Below are the code and all the weights of a small trained network. Each question names an input and a class and asks about switching units off, where a switched-off unit gives its printed mean instead of its output.

import numpy as np


def w(rows, s, z=0):
    codes = np.array(rows[::2]) - 128.0
    scale = np.full(codes.shape[1], s)
    scale[-1] = z or s
    return codes * scale


def f(y):
    return y / 2 * (1 + np.tanh(0.7978845608 * (y + 0.044715 * y**3)))


def log_softmax(a):
    a = a - a.max(-1, keepdims=True)
    return a - np.log(np.exp(a).sum(-1, keepdims=True))


def net(x, mask):
    res = np.array(x, float).reshape(1, 6) / 4 @ E
    y = f(res @ A[0][:, :-1].T + A[0][:, -1])
    res = res + np.where(mask, y, B[0][:, -1]) @ B[0][:, :-1]
    return log_softmax(res[-1] @ U[:, :-1].T + U[:, -1])


A, B = {}, {}
E = w([
[141,129,131,125,154,115,115,149,95,131,117],'x0',
[159,88,192,62,166,162,99,86,182,216,149],'x1',
[140,102,59,104,153,153,85,250,224,103,136],'x2',
[187,65,153,146,114,146,163,192,67,99,210],'x3',
[164,194,213,107,94,146,197,162,148,103,50],'x4',
[134,125,136,147,87,151,108,107,119,116,114],'x5',
],0.012)
A[0] = w([
[128,80,207,99,141,142,57,148,202,181,174,119],'n0',
[137,63,30,155,134,118,76,102,141,161,165,45],'n1',
[84,152,131,195,141,61,181,85,92,51,140,98],'n2',
[136,80,54,167,143,171,95,197,193,117,110,72],'n3',
[115,113,169,136,122,109,211,79,69,102,209,51],'n4',
[103,184,44,179,129,99,151,162,93,36,125,64],'n5',
[167,217,202,57,116,116,207,156,133,63,95,227],'n6',
[83,82,93,135,136,139,9,104,78,150,203,137],'n7',
[140,71,209,116,200,137,120,48,119,140,126,87],'n8',
[110,175,114,213,110,51,205,69,41,160,149,23],'n9',
[59,91,90,174,134,94,99,98,81,170,183,88],'n10',
[45,93,71,136,124,68,58,95,110,109,189,131],'n11',
[133,157,172,104,107,150,121,157,169,83,118,72],'n12',
[167,72,147,124,117,189,198,155,103,117,243,69],'n13',
[190,187,153,136,111,150,160,155,119,55,17,152],'n14',
[40,126,135,181,78,62,150,171,98,59,152,21],'n15',
[171,150,135,41,155,112,92,123,118,190,161,118],'n16',
[92,137,159,144,84,12,144,20,50,184,122,23],'n17',
[124,77,19,133,109,40,59,75,85,166,164,117],'n18',
[144,136,77,135,144,198,46,184,156,113,149,29],'n19',
[244,100,159,126,155,146,100,56,207,179,67,85],'n20',
[71,149,66,173,139,93,138,112,109,33,169,85],'n21',
[136,131,174,86,131,155,78,116,132,176,175,50],'n22',
[64,152,99,94,134,73,49,85,147,162,55,96],'n23',
[44,237,112,98,133,65,44,93,171,131,112,93],'n24',
[175,123,70,147,165,175,88,180,209,63,108,45],'n25',
[152,64,146,150,102,115,176,147,106,79,222,74],'n26',
[77,178,101,174,109,54,88,150,94,1,138,153],'n27',
[126,131,171,117,147,148,75,159,112,59,185,4],'n28',
[73,195,111,91,92,116,27,95,96,149,73,84],'n29',
[211,100,164,80,186,194,17,61,145,150,158,113],'n30',
[81,69,36,96,123,121,76,84,82,120,168,109],'n31',
[153,130,44,131,151,161,108,191,142,39,81,84],'n32',
[74,201,71,119,133,95,88,97,141,45,80,90],'n33',
[124,60,146,154,97,149,134,170,64,84,218,156],'n34',
[38,133,65,131,161,91,150,93,212,153,93,70],'n35',
[94,94,100,80,128,66,95,92,142,135,100,32],'n36',
],0.008,0.0019)
B[0] = w([
[97,50,110,179,100,70,103,72,182,202,152,239],'n0',
[94,139,160,111,55,101,176,154,178,82,106,230],'n1',
[87,29,136,137,104,79,118,91,115,193,152,204],'n2',
[52,81,69,71,89,122,103,102,42,96,77,244],'n3',
[75,129,91,55,168,161,83,128,38,74,114,205],'n4',
[120,57,128,230,144,84,120,28,177,191,230,232],'n5',
[120,208,197,108,65,53,216,152,191,69,85,247],'n6',
[147,167,161,153,102,121,224,171,200,105,94,252],'n7',
[78,61,91,112,96,84,119,12,101,157,127,210],'n8',
[23,64,86,63,67,140,53,114,66,132,91,227],'n9',
[122,96,171,67,81,103,183,200,182,72,73,217],'n10',
[175,203,198,117,115,66,181,180,184,100,94,234],'n11',
[99,145,168,88,72,106,151,157,130,95,97,173],'n12',
[208,176,97,198,230,225,116,158,111,60,154,227],'n13',
[147,187,195,141,80,90,189,196,191,139,128,239],'n14',
[176,130,88,189,128,91,60,115,169,171,211,202],'n15',
[154,125,123,139,115,100,132,86,153,153,156,196],'n16',
[51,108,118,56,66,160,39,119,60,64,96,247],'n17',
[170,192,151,97,86,54,186,177,182,116,36,247],'n18',
[92,97,55,52,120,172,142,104,44,110,35,218],'n19',
[169,145,116,179,129,59,146,129,155,126,207,228],'n20',
[116,67,160,165,101,28,146,69,178,201,221,211],'n21',
[149,68,102,188,136,156,101,70,156,188,177,188],'n22',
[199,188,69,190,194,190,52,185,91,52,212,226],'n23',
[172,178,102,150,184,223,72,199,58,69,150,232],'n24',
[1,75,121,34,90,163,98,94,87,117,91,243],'n25',
[183,199,93,121,208,182,114,160,110,63,212,215],'n26',
[141,111,161,201,128,98,112,81,173,231,199,232],'n27',
[128,144,140,122,172,172,106,102,36,106,158,154],'n28',
[173,132,108,146,185,210,123,165,78,66,142,199],'n29',
[130,100,101,211,78,54,114,69,158,178,192,250],'n30',
[140,175,184,108,57,77,207,224,185,77,69,230],'n31',
[19,81,72,77,86,128,134,36,99,141,146,232],'n32',
[213,173,90,192,164,126,116,119,132,156,209,208],'n33',
[200,205,93,151,165,187,84,194,85,115,161,234],'n34',
[147,114,135,120,139,153,96,183,93,57,207,216],'n35',
[141,137,156,165,170,96,116,118,98,103,107,166],'n36',
],0.0063,0.011)
U = w([
[148,191,205,103,77,70,241,238,181,100,15,242],'0',
[133,47,83,206,142,82,86,88,157,243,156,187],'1',
[213,211,48,168,247,246,47,243,56,57,136,47],'2',
[2,42,55,22,88,163,60,127,44,121,28,1],'3',
],0.0074,0.0027)

Each question gives the input, the list of numbers given to net, and the class t.
The units are the neurons (one row each of A and B). Each row of codes is followed by its name. A weight is (code - 128) times the scale printed after its matrix; where a second scale follows, it is the last column's (A, B and U).
mask holds one flag per neuron, in row order. A switched-off neuron (its flag False) gives its mean, the last column of its row in B, instead of its output. The means were averaged over made-up inputs and are rounded, as every weight is.
A unit's drop is (log p(t) with every unit on - log p(t) with that unit switched off) / (log p(t) with every unit on - log p(t) with every unit switched off).
The circuit of an input: a set's keep is (log p(t) with only the set's units on - log p(t) with every unit switched off) / (log p(t) with every unit on - log p(t) with every unit switched off). Starting from the 12 units with the biggest drops (on a tie, the unit counted first), units are removed one at a time, each time the one whose removal leaves the highest keep (on an exact tie, the one counted first), for as long as the keep stays at least 0.8.
units of the circuit, in order: the units of the circuit, biggest drop first
unit that matters most: the unit with the biggest drop
top k neurons: the k neurons with the biggest drops, biggest first
drop of u: that unit's drop, to one decimal
input [-8,0,2,-2,1,3], class 2: units of the circuit, in order => (n8, n18, n21)
input [0,-5,7,5,2,-1], class 3: units of the circuit, in order => (n32)
input [8,4,5,2,0,-3], class 3: units of the circuit, in order => (n19, n25)
input [3,6,6,-1,2,-4], class 1: top 3 neurons => (n0, n17, n30)
input [3,-7,-1,3,-7,1], class 0: top 3 neurons => (n31, n18, n11)
input [1,-2,7,-7,6,-3], class 2: top 2 neurons => (n24, n33)
input [-7,-5,-1,6,-2,-6], class 2: top 3 neurons => (n26, n34, n13)
input [7,-1,-3,-3,0,5], class 2: top 2 neurons => (n25, n32)
input [-8,2,-1,1,-2,5], class 0: top 2 neurons => (n5, n27)
input [-6,5,-8,1,-7,8], class 3: top 2 neurons => (n17, n8)
input [4,1,6,5,-6,7], class 0: top 2 neurons => (n7, n31)
input [4,-2,-7,6,-1,-8], class 3: top 4 neurons => (n9, n17, n2, n23)
input [1,-3,7,-5,2,6], class 3: top 2 neurons => (n25, n32)
input [-3,4,5,5,0,3], class 2: top 3 neurons => (n13, n9, n34)
input [5,-8,-2,3,6,1], class 1: unit that matters most => n5
input [-3,-2,6,7,6,-7], class 2: top 2 neurons => (n13, n26)
input [5,-6,-8,-8,4,1], class 2: drop of n33 => 0.5
input [7,7,2,0,6,3], class 1: drop of n7 => 0.2
input [0,7,4,-7,-7,5], class 0: drop of n18 => 0.3
input [-8,3,-5,4,3,-4], class 3: top neuron => (n23)
